Here is a tiny trained network, its code and every weight. The questions are about switching its units off for an input and a class, where a switched-off unit gives its printed mean instead of its output.

import numpy as np


def w(rows, s, z=0):
    codes = np.array(rows[::2]) - 128.0
    scale = np.full(codes.shape[1], s)
    scale[-1] = z or s
    return codes * scale


def norm(h):
    return h / np.sqrt((h * h).mean(-1, keepdims=True) + 1e-5)


def f(y):
    return np.maximum(y, 0)


def log_softmax(a):
    a = a - a.max(-1, keepdims=True)
    return a - np.log(np.exp(a).sum(-1, keepdims=True))


def net(x, mask):
    res = np.array(x, float).reshape(1, 5) / 4 @ E
    u = 0
    for l in range(2):
        y = f(norm(res) @ A[l][:, :-1].T + A[l][:, -1])
        res = res + np.where(mask[u : u + 9], y, B[l][:, -1]) @ B[l][:, :-1]
        u += 9
    return log_softmax(norm(res)[-1] @ U[:, :-1].T + U[:, -1])


A, B = {}, {}
E = w([
[103,222,110,161,175],'x0',
[117,157,88,72,98],'x1',
[127,126,128,129,128],'x2',
[244,165,137,105,96],'x3',
[169,67,3,160,166],'x4',
],0.0048)
A[0] = w([
[145,155,117,113,206,1],'0.n0',
[168,83,111,126,148,252],'0.n1',
[121,234,124,182,159,58],'0.n2',
[154,99,197,254,160,165],'0.n3',
[141,99,152,171,114,118],'0.n4',
[146,80,152,156,107,109],'0.n5',
[114,91,103,23,100,116],'0.n6',
[190,155,145,132,104,54],'0.n7',
[151,192,195,128,118,105],'0.n8',
],0.0088,0.001)
B[0] = w([
[186,105,175,116,121,166],'0.n0',
[138,161,179,80,162,207],'0.n1',
[167,127,163,203,44,239],'0.n2',
[78,164,54,85,107,254],'0.n3',
[149,165,103,114,2,167],'0.n4',
[174,198,119,237,105,174],'0.n5',
[125,178,114,212,92,192],'0.n6',
[118,144,106,81,176,179],'0.n7',
[118,79,138,62,156,216],'0.n8',
],0.0078,0.0047)
A[1] = w([
[70,127,137,247,146,251],'1.n0',
[113,150,166,95,25,98],'1.n1',
[153,114,98,120,190,91],'1.n2',
[37,102,105,143,151,139],'1.n3',
[170,222,143,130,127,226],'1.n4',
[158,91,1,167,201,119],'1.n5',
[188,103,116,82,213,220],'1.n6',
[182,116,66,188,152,113],'1.n7',
[110,201,86,75,124,182],'1.n8',
],0.0078,0.0021)
B[1] = w([
[229,116,91,102,97,235],'1.n0',
[120,159,143,157,152,245],'1.n1',
[71,113,210,62,128,151],'1.n2',
[179,72,81,53,253,188],'1.n3',
[152,10,75,159,147,255],'1.n4',
[109,145,226,141,70,229],'1.n5',
[95,97,143,58,226,173],'1.n6',
[44,208,185,147,121,205],'1.n7',
[31,156,67,169,118,223],'1.n8',
],0.0073,0.0055)
U = w([
[166,143,140,218,54,236],'0',
[5,172,254,77,169,75],'1',
[129,98,63,59,241,206],'2',
[45,189,34,185,79,8],'3',
],0.0097,0.0017)

Each question gives the input, the list of numbers given to net, and the class t.
The units are the neurons (one row each of A and B). Each row of codes is followed by its name. A weight is (code - 128) times the scale printed after its matrix; where a second scale follows, it is the last column's (A, B and U).
mask holds one flag per neuron, layer by layer. A switched-off neuron (its flag False) gives its mean, the last column of its row in B, instead of its output. The means were averaged over made-up inputs and are rounded, as every weight is.
A unit's drop is (log p(t) with every unit on - log p(t) with that unit switched off) / (log p(t) with every unit on - log p(t) with every unit switched off).
The circuit of an input: a set's keep is (log p(t) with only the set's units on - log p(t) with every unit switched off) / (log p(t) with every unit on - log p(t) with every unit switched off). Starting from the 12 units with the biggest drops (on a tie, the unit counted first), units are removed one at a time, each time the one whose removal leaves the highest keep (on an exact tie, the one counted first), for as long as the keep stays at least 0.8.
units of the circuit, in order: the units of the circuit, biggest drop first
top k neurons: the k neurons with the biggest drops, biggest first
k most important neurons of layer l: the k neurons of layer l with the biggest drops, biggest first
input [-8,-2,8,-8,-2], class 0: units of the circuit, in order	[0.n5, 1.n0]
input [3,-3,-5,-8,0], class 2: units of the circuit, in order	[1.n3]
input [-4,4,7,8,-7], class 2: units of the circuit, in order	[1.n5, 0.n2, 1.n4]
input [-3,-8,3,8,-2], class 2: units of the circuit, in order	[0.n7, 0.n2]
input [1,-4,8,-4,5], class 1: top 2 neurons	[1.n5, 0.n2]
input [7,5,6,1,0], class 0: 2 most important neurons of layer 0	[0.n2, 0.n3]
input [6,3,8,-2,-4], class 0: units of the circuit, in order	[0.n2, 0.n3]
input [7,6,-4,4,0], class 0: top 3 neurons	[0.n2, 0.n3, 0.n0]
input [-7,8,2,7,3], class 3: units of the circuit, in order	[0.n6, 0.n2, 1.n0]
input [-4,-8,2,-5,3], class 3: top 4 neurons	[0.n3, 0.n4, 0.n5, 0.n2]
input [1,7,-4,-7,-5], class 2: units of the circuit, in order	[1.n3, 1.n5, 1.n7]
input [8,-8,6,-6,-7], class 0: top 3 neurons	[0.n2, 1.n6, 1.n0]
input [8,-1,1,0,7], class 0: top 2 neurons	[0.n2, 0.n8]
input [1,-6,-7,5,-1], class 3: top 4 neurons	[0.n3, 1.n8, 0.n4, 1.n3]
input [-2,7,-7,5,3], class 3: most important neuron of layer 0	[0.n6]
input [-4,5,8,-8,-2], class 2: top 2 neurons	[1.n3, 0.n2]
input [-8,7,-6,-6,2], class 0: 2 most important neurons of layer 0	[0.n6, 0.n3]
input [5,-4,-8,-4,3], class 0: top 2 neurons	[0.n2, 1.n0]
input [-2,3,-7,3,3], class 1: 4 most important neurons of layer 0	[0.n2, 0.n4, 0.n7, 0.n3]
input [5,-5,-1,-6,-3], class 2: units of the circuit, in order	[1.n3, 1.n0]
input [-3,2,8,6,-4], class 2: most important neuron of layer 1	[1.n5]
input [7,0,6,8,8], class 1: top 4 neurons	[1.n7, 1.n6, 1.n5, 1.n0]
input [3,3,1,-4,4], class 1: top 2 neurons	[1.n5, 0.n6]
